Here is a tiny trained network, its code and every weight. The questions are about switching its units off for an input and a class, where a switched-off unit gives its printed mean instead of its output.

import numpy as np


def w(rows, s, z=0):
    codes = np.array(rows[::2]) - 128.0
    scale = np.full(codes.shape[1], s)
    scale[-1] = z or s
    return codes * scale


def f(y):
    return np.maximum(y, 0)


def log_softmax(a):
    a = a - a.max(-1, keepdims=True)
    return a - np.log(np.exp(a).sum(-1, keepdims=True))


def net(x, mask):
    res = np.array(x, float).reshape(1, 4) / 4 @ E
    y = f(res @ A[0][:, :-1].T + A[0][:, -1])
    res = res + np.where(mask, y, B[0][:, -1]) @ B[0][:, :-1]
    return log_softmax(res[-1] @ U[:, :-1].T + U[:, -1])


A, B = {}, {}
E = w([
[164,151,190,151,29,207,120,147],'x0',
[100,97,140,99,113,149,254,71],'x1',
[143,48,108,203,185,178,108,135],'x2',
[156,87,212,158,75,58,135,79],'x3',
],0.012)
A[0] = w([
[129,111,119,123,111,146,174,115,163],'N0',
[144,146,139,141,87,157,136,153,142],'N1',
[138,137,140,135,130,108,95,150,92],'N2',
[140,170,122,137,102,96,8,141,130],'N3',
[122,73,109,153,140,156,112,131,185],'N4',
[131,143,114,108,136,177,221,114,110],'N5',
[129,150,133,115,146,129,75,133,136],'N6',
[137,111,186,155,88,33,116,96,97],'N7',
[118,139,132,106,116,129,176,126,103],'N8',
[109,97,144,128,108,127,190,110,104],'N9',
[119,196,98,110,149,177,129,143,96],'N10',
[139,143,102,116,173,89,149,139,110],'N11',
[135,85,137,161,176,178,121,113,114],'N12',
[136,171,137,113,82,190,124,140,119],'N13',
[128,129,151,146,88,194,124,124,75],'N14',
[115,158,91,121,164,191,135,144,141],'N15',
[135,61,156,164,131,121,115,115,115],'N16',
[131,144,166,157,84,184,107,125,134],'N17',
[108,100,110,111,178,70,136,122,113],'N18',
[129,170,78,96,145,182,129,119,97],'N19',
[123,156,98,140,178,59,141,118,87],'N20',
[121,242,134,62,87,55,134,123,121],'N21',
[128,154,135,118,136,127,134,128,253],'N22',
[111,144,136,138,133,118,63,128,90],'N23',
[125,121,114,109,151,81,116,123,181],'N24',
],0.016,0.012)
B[0] = w([
[106,136,126,161,157,72,164,108,194],'N0',
[103,95,113,105,139,140,110,69,194],'N1',
[148,142,116,95,158,130,157,157,156],'N2',
[130,156,119,120,213,76,217,136,236],'N3',
[119,134,139,228,103,151,135,122,200],'N4',
[136,161,133,110,194,91,184,158,213],'N5',
[120,134,147,140,134,113,189,129,174],'N6',
[105,115,148,35,65,77,90,231,225],'N7',
[164,141,113,141,172,137,167,144,171],'N8',
[144,158,116,90,193,98,158,171,193],'N9',
[127,114,129,60,96,83,88,196,183],'N10',
[135,99,128,90,142,176,105,93,168],'N11',
[175,159,115,185,143,192,125,178,188],'N12',
[117,97,126,79,133,175,106,67,206],'N13',
[157,124,108,73,166,194,95,97,186],'N14',
[123,139,154,104,67,94,90,195,201],'N15',
[129,143,144,138,82,135,98,208,180],'N16',
[74,108,115,95,137,163,104,51,216],'N17',
[124,132,109,60,156,202,93,73,187],'N18',
[140,118,155,81,83,95,118,206,181],'N19',
[136,102,130,59,144,188,113,78,176],'N20',
[185,146,110,254,126,243,91,202,254],'N21',
[11,89,192,231,73,14,155,5,217],'N22',
[161,146,119,102,175,125,166,141,166],'N23',
[65,104,130,125,105,122,135,49,187],'N24',
],0.02,0.017)
U = w([
[102,166,149,98,231,74,255,151,125],'0',
[74,63,146,51,138,197,89,50,114],'1',
[89,105,177,61,27,65,85,224,136],'2',
[128,146,143,238,116,220,115,189,208],'3',
[49,69,169,213,54,28,165,41,254],'4',
[176,161,113,78,109,81,106,109,48],'5',
[170,101,99,134,57,72,160,120,50],'6',
[206,122,99,120,86,128,147,101,52],'7',
],0.009,0.004)

Each question gives the input, the list of numbers given to net, and the class t.
The units are the neurons (one row each of A and B). Each row of codes is followed by its name. A weight is (code - 128) times the scale printed after its matrix; where a second scale follows, it is the last column's (A, B and U).
mask holds one flag per neuron, in row order. A switched-off neuron (its flag False) gives its mean, the last column of its row in B, instead of its output. The means were averaged over made-up inputs and are rounded, as every weight is.
A unit's drop is (log p(t) with every unit on - log p(t) with that unit switched off) / (log p(t) with every unit on - log p(t) with every unit switched off).
The circuit of an input: a set's keep is (log p(t) with only the set's units on - log p(t) with every unit switched off) / (log p(t) with every unit on - log p(t) with every unit switched off). Starting from the 12 units with the biggest drops (on a tie, the unit counted first), units are removed one at a time, each time the one whose removal leaves the highest keep (on an exact tie, the one counted first), for as long as the keep stays at least 0.8.
units of the circuit, in order: the units of the circuit, biggest drop first
unit that matters most: the unit with the biggest drop
top k neurons: the k neurons with the biggest drops, biggest first
drop when u is switched off: that unit's drop, to one decimal
input [-7,6,7,2], class 1: unit that matters most	N21
input [3,-1,-3,2], class 4: top 2 neurons	[N18, N20]
input [-1,-7,-7,-8], class 2: top 3 neurons	[N10, N15, N19]
input [0,2,-2,3], class 4: top 2 neurons	[N15, N10]
input [4,-4,4,1], class 0: top 2 neurons	[N21, N3]
input [5,6,-8,6], class 3: top 2 neurons	[N21, N3]
input [1,-5,-4,-7], class 2: top 3 neurons	[N10, N15, N19]
input [-4,3,-4,-4], class 1: top 4 neurons	[N7, N3, N18, N20]
input [8,-5,-5,-8], class 1: top 4 neurons	[N13, N17, N7, N1]
input [-8,5,7,-6], class 1: top 2 neurons	[N21, N18]
input [-2,0,6,-4], class 3: top 2 neurons	[N7, N12]
input [-7,-4,-8,-6], class 3: top 2 neurons	[N21, N17]
input [7,6,-6,6], class 1: top 4 neurons	[N3, N17, N13, N1]
input [6,-7,2,1], class 0: units of the circuit, in order	[N3]
input [-4,3,5,-3], class 3: top 2 neurons	[N12, N4]
input [-8,-6,-8,5], class 1: drop when N4 is switched off	0.3
input [2,5,-7,6], class 3: drop when N17 is switched off	0.0
input [6,-7,0,6], class 0: drop when N3 is switched off	3.9
